Here is a tiny trained network, its code and every weight. The questions are about switching its units off for an input and a target symbol, where a switched-off unit gives its printed mean instead of its output.

import numpy as np


def w(rows, s, z=0):
    codes = np.array(rows[::2]) - 128.0
    scale = np.full(codes.shape[1], s)
    scale[-1] = z or s
    return codes * scale


def norm(h):
    return h / np.sqrt((h * h).mean(-1, keepdims=True) + 1e-5)


def f(y):
    return y / 2 * (1 + np.tanh(0.7978845608 * (y + 0.044715 * y**3)))


def softmax(a):
    e = np.exp(a - a.max(-1, keepdims=True))
    return e / e.sum(-1, keepdims=True)


def log_softmax(a):
    a = a - a.max(-1, keepdims=True)
    return a - np.log(np.exp(a).sum(-1, keepdims=True))


def net(x, mask):
    ids = ['ΓΛΠαβδεημτφω'.index(c) for c in x.split()]
    T = len(ids)
    res = E[ids] + P[:T]
    r = norm(res)
    for j in range(2):
        rows = slice(2 * j, 2 * j + 2)
        q, k, v = (r @ M[0][rows].T for M in (Q, K, V))
        z = softmax(np.where(np.tri(T) > 0, q @ k.T / 2**0.5, -1e9)) @ v
        o = O[0][rows]
        res = res + np.where(mask[j], z, o[:, -1]) @ o[:, :-1]
    y = f(norm(res) @ A[0][:, :-1].T + A[0][:, -1])
    res = res + np.where(mask[2:10], y, B[0][:, -1]) @ B[0][:, :-1]
    return log_softmax(norm(res)[-1] @ U[:, :-1].T + U[:, -1])


Q, K, V, O, A, B = {}, {}, {}, {}, {}, {}
E = w([
[108,188,108,69],'Γ',
[106,190,108,66],'Λ',
[144,127,143,137],'Π',
[106,187,108,71],'α',
[106,177,116,82],'β',
[115,150,133,110],'δ',
[146,80,103,183],'ε',
[77,161,130,93],'η',
[85,119,109,156],'μ',
[82,139,120,109],'τ',
[171,115,60,76],'φ',
[140,200,151,2],'ω',
],0.021)
P = w([
[145,243,144,222],'0',
[143,79,247,131],'1',
[126,241,88,174],'2',
[118,88,218,100],'3',
[90,224,78,126],'4',
[100,77,186,83],'5',
[73,187,31,115],'6',
[92,50,165,80],'7',
],0.011)
Q[0] = w([
[111,6,139,7],'h0',
[115,88,96,128],'h0',
[134,89,116,5],'h1',
[186,88,130,104],'h1',
],0.019)
K[0] = w([
[37,49,27,63],'h0',
[140,154,117,68],'h0',
[174,99,74,3],'h1',
[163,96,96,165],'h1',
],0.016)
V[0] = w([
[248,138,127,102],'h0',
[151,117,121,151],'h0',
[66,117,137,175],'h1',
[129,145,65,92],'h1',
],0.013)
O[0] = w([
[79,26,80,112,3],'h0',
[3,189,99,217,38],'h0',
[177,108,73,130,52],'h1',
[148,74,186,239,216],'h1',
],0.0082,0.003)
A[0] = w([
[166,123,150,170,180],'n0',
[129,169,8,94,154],'n1',
[146,171,152,180,100],'n2',
[104,180,167,111,145],'n3',
[201,142,89,146,121],'n4',
[58,106,137,155,115],'n5',
[178,191,148,130,108],'n6',
[129,213,102,206,254],'n7',
],0.016,0.0056)
B[0] = w([
[145,177,77,103,143],'n0',
[106,146,166,33,205],'n1',
[59,101,133,143,155],'n2',
[154,111,83,145,224],'n3',
[124,151,79,177,137],'n4',
[84,80,130,153,135],'n5',
[65,121,129,167,194],'n6',
[121,130,38,4,248],'n7',
],0.021,0.012)
U = w([
[124,111,121,104,16],'Γ',
[154,116,167,89,54],'Λ',
[133,132,161,45,97],'Π',
[157,115,155,104,76],'α',
[161,118,160,107,90],'β',
[175,136,198,101,107],'δ',
[172,81,62,172,126],'ε',
[129,189,176,208,151],'η',
[71,179,25,40,152],'μ',
[57,195,57,208,98],'τ',
[49,2,165,129,124],'φ',
[83,163,199,45,255],'ω',
],0.013,0.0087)

Each question gives the input, a string of symbols that net reads in full, and the target symbol t.
The units are the heads (2 rows each of Q, K, V and O) and the neurons (one row each of A and B). Each row of codes is followed by its name. A weight is (code - 128) times the scale printed after its matrix; where a second scale follows, it is the last column's (O, A, B and U).
mask holds one flag per unit, heads first, then neurons. A switched-off unit (its flag False) gives its mean, the last column of its rows in O or B, instead of its output. The means were averaged over made-up inputs and are rounded, as every weight is.
A unit's drop is (log p(t) with every unit on - log p(t) with that unit switched off) / (log p(t) with every unit on - log p(t) with every unit switched off).
The circuit of an input: a set's keep is (log p(t) with only the set's units on - log p(t) with every unit switched off) / (log p(t) with every unit on - log p(t) with every unit switched off). Starting from all 10 units, units are removed one at a time, each time the one whose removal leaves the highest keep (on an exact tie, the one counted first), for as long as the keep stays at least 0.8.
circuit, biggest first: the units of the circuit, biggest drop first
top k neurons: the k neurons with the biggest drops, biggest first
heads that matter: for each layer, one digit per head in row order, 1 if its drop is at least 0.15 and else 0, layers parted by /
input Π Λ ε α, target ε: top 3 neurons -> n1, n3, n7
input η Λ μ η Λ α, target η: heads that matter -> 11
input ε η Λ Λ ε β, target ε: heads that matter -> 00
input η η Λ ω τ ε Λ η, target η: heads that matter -> 10
input Π φ Γ ε, target φ: circuit, biggest first -> n7
input β τ ε Γ, target τ: heads that matter -> 00
input φ α Π Π η δ ε Λ, target ε: heads that matter -> 01
input ω Λ Λ ω τ ω τ, target ω: top 2 neurons -> n1, n7
input φ η α δ Λ β φ, target ω: top 3 neurons -> n1, n3, n7
input ω ω Π β φ β, target φ: top 2 neurons -> n7, n1
input Γ δ φ β φ μ β, target ω: heads that matter -> 10
input τ β Λ α β δ, target δ: heads that matter -> 10
input φ δ α τ Λ Γ, target τ: heads that matter -> 11
input τ Γ τ δ η Γ, target η: circuit, biggest first -> n7, n1, h1, h0
input Λ η μ δ δ δ Λ, target ω: heads that matter -> 00
input Λ ω η η η Γ η δ, target η: circuit, biggest first -> n7, n1, h0
input β δ Λ φ φ, target ω: heads that matter -> 10
input φ Λ Π φ τ τ, target φ: circuit, biggest first -> n7, n1
input Λ Γ δ Π φ μ, target φ: top 2 neurons -> n7, n5
input Λ Λ ω φ δ Λ, target φ: circuit, biggest first -> h1, n7, n1, h0
input Π Λ μ τ ε β, target τ: heads that matter -> 10
input Λ τ φ Π, target φ: heads that matter -> 11
input Λ α Π ε, target ε: top 3 neurons -> n1, n7, n4
input Λ μ ω μ φ η, target φ: circuit, biggest first -> n7, n1
